Below are the code and all the weights of a small trained network. Each question names an input and a target symbol and asks about switching units off, where a switched-off unit gives its printed mean instead of its output.

import numpy as np


def w(rows, s, z=0):
    codes = np.array(rows[::2]) - 128.0
    scale = np.full(codes.shape[1], s)
    scale[-1] = z or s
    return codes * scale


def f(y):
    return np.maximum(y, 0)


def softmax(a):
    e = np.exp(a - a.max(-1, keepdims=True))
    return e / e.sum(-1, keepdims=True)


def log_softmax(a):
    a = a - a.max(-1, keepdims=True)
    return a - np.log(np.exp(a).sum(-1, keepdims=True))


def net(x, mask):
    ids = ['βδπστψ'.index(c) for c in x.split()]
    T = len(ids)
    res = E[ids] + P[:T]
    u = 0
    for l in range(2):
        q, k, v = (res @ M[l].T for M in (Q, K, V))
        z = softmax(np.where(np.tri(T) > 0, q @ k.T / 2**0.5, -1e9)) @ v
        res = res + np.where(mask[u], z, O[l][:, -1]) @ O[l][:, :-1]
        u += 1
        y = f(res @ A[l][:, :-1].T + A[l][:, -1])
        res = res + np.where(mask[u : u + 8], y, B[l][:, -1]) @ B[l][:, :-1]
        u += 8
    return log_softmax(res[-1] @ U[:, :-1].T + U[:, -1])


Q, K, V, O, A, B = {}, {}, {}, {}, {}, {}
E = w([
[179,127,79,181],'β',
[135,51,200,100],'δ',
[191,99,57,103],'π',
[159,163,82,113],'σ',
[205,7,57,85],'τ',
[164,46,86,183],'ψ',
],0.013)
P = w([
[2,134,116,156],'0',
[100,165,195,121],'1',
[131,164,211,118],'2',
[129,166,228,119],'3',
[143,151,210,125],'4',
[124,149,215,122],'5',
[142,163,213,114],'6',
[134,160,206,120],'7',
[130,150,216,103],'8',
[121,159,223,106],'9',
[124,146,193,127],'10',
[111,155,215,122],'11',
[121,153,237,93],'12',
],0.0038)
Q[0] = w([
[24,8,173,141],'L0H1',
[103,133,9,253],'L0H1',
],0.031)
K[0] = w([
[137,82,13,225],'L0H1',
[253,92,233,177],'L0H1',
],0.031)
V[0] = w([
[154,195,83,115],'L0H1',
[7,164,156,123],'L0H1',
],0.014)
O[0] = w([
[2,171,131,114,103],'L0H1',
[197,150,245,91,4],'L0H1',
],0.0087,0.0046)
A[0] = w([
[102,155,182,134,73],'L0N1',
[112,155,153,170,4],'L0N2',
[126,155,29,143,2],'L0N3',
[73,221,137,123,48],'L0N4',
[85,223,142,254,83],'L0N5',
[112,205,146,107,90],'L0N6',
[126,188,173,139,50],'L0N7',
[58,218,170,116,120],'L0N8',
],0.0089,0.0035)
B[0] = w([
[141,145,144,133,135],'L0N1',
[38,156,159,54,128],'L0N2',
[126,163,209,107,251],'L0N3',
[138,180,78,74,196],'L0N4',
[153,146,107,249,188],'L0N5',
[102,116,121,95,170],'L0N6',
[126,129,133,118,128],'L0N7',
[131,168,186,81,218],'L0N8',
],0.016,0.0032)
Q[1] = w([
[131,51,145,83],'L1H1',
[75,251,55,93],'L1H1',
],0.025)
K[1] = w([
[124,35,186,83],'L1H1',
[195,250,34,73],'L1H1',
],0.022)
V[1] = w([
[93,144,218,147],'L1H1',
[6,141,81,146],'L1H1',
],0.017)
O[1] = w([
[40,211,44,138,254],'L1H1',
[255,94,18,92,225],'L1H1',
],0.0091,0.0043)
A[1] = w([
[109,206,178,99,57],'L1N1',
[137,116,68,138,82],'L1N2',
[154,162,100,183,107],'L1N3',
[177,33,138,116,1],'L1N4',
[112,143,138,80,112],'L1N5',
[133,154,155,225,45],'L1N6',
[136,82,93,252,180],'L1N7',
[185,232,174,87,125],'L1N8',
],0.011,0.0056)
B[1] = w([
[205,114,134,75,200],'L1N1',
[119,111,133,88,236],'L1N2',
[139,143,112,90,216],'L1N3',
[1,129,87,129,224],'L1N4',
[135,141,137,127,164],'L1N5',
[126,113,112,72,171],'L1N6',
[183,148,185,151,239],'L1N7',
[75,139,138,178,254],'L1N8',
],0.022,0.0073)
U = w([
[189,112,118,166,124],'β',
[103,124,169,98,52],'δ',
[169,36,59,108,130],'π',
[74,254,133,139,129],'σ',
[52,84,125,128,43],'τ',
[120,109,188,227,254],'ψ',
],0.005,0.0043)

Each question gives the input, a string of symbols that net reads in full, and the target symbol t.
The units are the heads (2 rows each of Q, K, V and O) and the neurons (one row each of A and B). Each row of codes is followed by its name. A weight is (code - 128) times the scale printed after its matrix; where a second scale follows, it is the last column's (O, A, B and U).
mask holds one flag per unit, layer by layer, with each layer's heads first. A switched-off unit (its flag False) gives its mean, the last column of its rows in O or B, instead of its output. The means were averaged over made-up inputs and are rounded, as every weight is.
A unit's drop is (log p(t) with every unit on - log p(t) with that unit switched off) / (log p(t) with every unit on - log p(t) with every unit switched off).
The circuit of an input: a set's keep is (log p(t) with only the set's units on - log p(t) with every unit switched off) / (log p(t) with every unit on - log p(t) with every unit switched off). Starting from the 12 units with the biggest drops (on a tie, the unit counted first), units are removed one at a time, each time the one whose removal leaves the highest keep (on an exact tie, the one counted first), for as long as the keep stays at least 0.8.
circuit, biggest first: the units of the circuit, biggest drop first
unit that matters most: the unit with the biggest drop
top k neurons: the k neurons with the biggest drops, biggest first
top k neurons in layer l: the k neurons of layer l with the biggest drops, biggest first
drop when u is switched off: that unit's drop, to one decimal
input ψ ψ δ τ π, target ψ: top 2 neurons in layer 0	L0N3, L0N8
input δ σ π ψ, target δ: circuit, biggest first	L1H1, L0H1, L1N6, L1N1
input τ ψ σ τ σ β σ β σ δ σ τ β, target τ: unit that matters most	L1N4
input δ σ σ δ σ σ π σ δ π σ σ δ, target δ: circuit, biggest first	L0H1, L1N1, L1H1, L0N5
input ψ δ ψ σ ψ π σ ψ σ σ, target ψ: circuit, biggest first	L1H1, L0H1, L1N8
input τ σ ψ ψ σ σ ψ σ σ δ σ β, target τ: top 4 neurons	L1N4, L0N3, L0N5, L0N8
input ψ σ σ σ π π τ π σ σ δ, target ψ: top 2 neurons in layer 0	L0N3, L0N8
input π ψ σ β β ψ τ π τ σ δ σ, target π: top 4 neurons in layer 0	L0N4, L0N8, L0N3, L0N5
input τ τ σ β ψ σ δ σ ψ σ δ δ, target τ: top 3 neurons in layer 0	L0N3, L0N8, L0N5
input ψ σ σ ψ ψ σ δ τ σ σ σ β, target ψ: top 3 neurons	L0N3, L1N7, L1N1
input π σ δ, target π: top 2 neurons in layer 0	L0N3, L0N5
input π β δ σ π ψ σ, target π: top 3 neurons	L0N4, L0N3, L0N8
input π ψ ψ β, target β: circuit, biggest first	L1N7, L0H1, L0N5, L1H1
input τ δ σ σ τ σ ψ τ, target τ: circuit, biggest first	L1N4, L0H1, L1H1, L0N8
input ψ δ τ σ π τ σ τ σ ψ, target ψ: unit that matters most	L1H1
input σ π σ ψ σ π τ, target τ: circuit, biggest first	L1H1, L1N4, L0N3
input τ δ σ, target τ: top 2 neurons	L1N4, L0N3
input τ π σ τ σ ψ δ σ, target τ: top 2 neurons in layer 1	L1N4, L1N1
input π δ σ π π σ ψ ψ σ δ σ σ π, target π: top 2 neurons in layer 1	L1N8, L1N2
input β ψ δ σ ψ, target β: unit that matters most	L0H1
input ψ δ π σ σ σ σ π σ, target ψ: top 2 neurons in layer 0	L0N3, L0N8
input σ σ σ ψ β σ δ σ π τ, target σ: drop when L1H1 is switched off	1.4
input δ σ σ σ τ σ ψ, target δ: drop when L1N1 is switched off	0.5
input δ β σ σ π σ σ σ δ, target δ: drop when L0N5 is switched off	0.1
input ψ σ τ π σ τ τ σ σ π, target π: drop when L1N4 is switched off	0.1
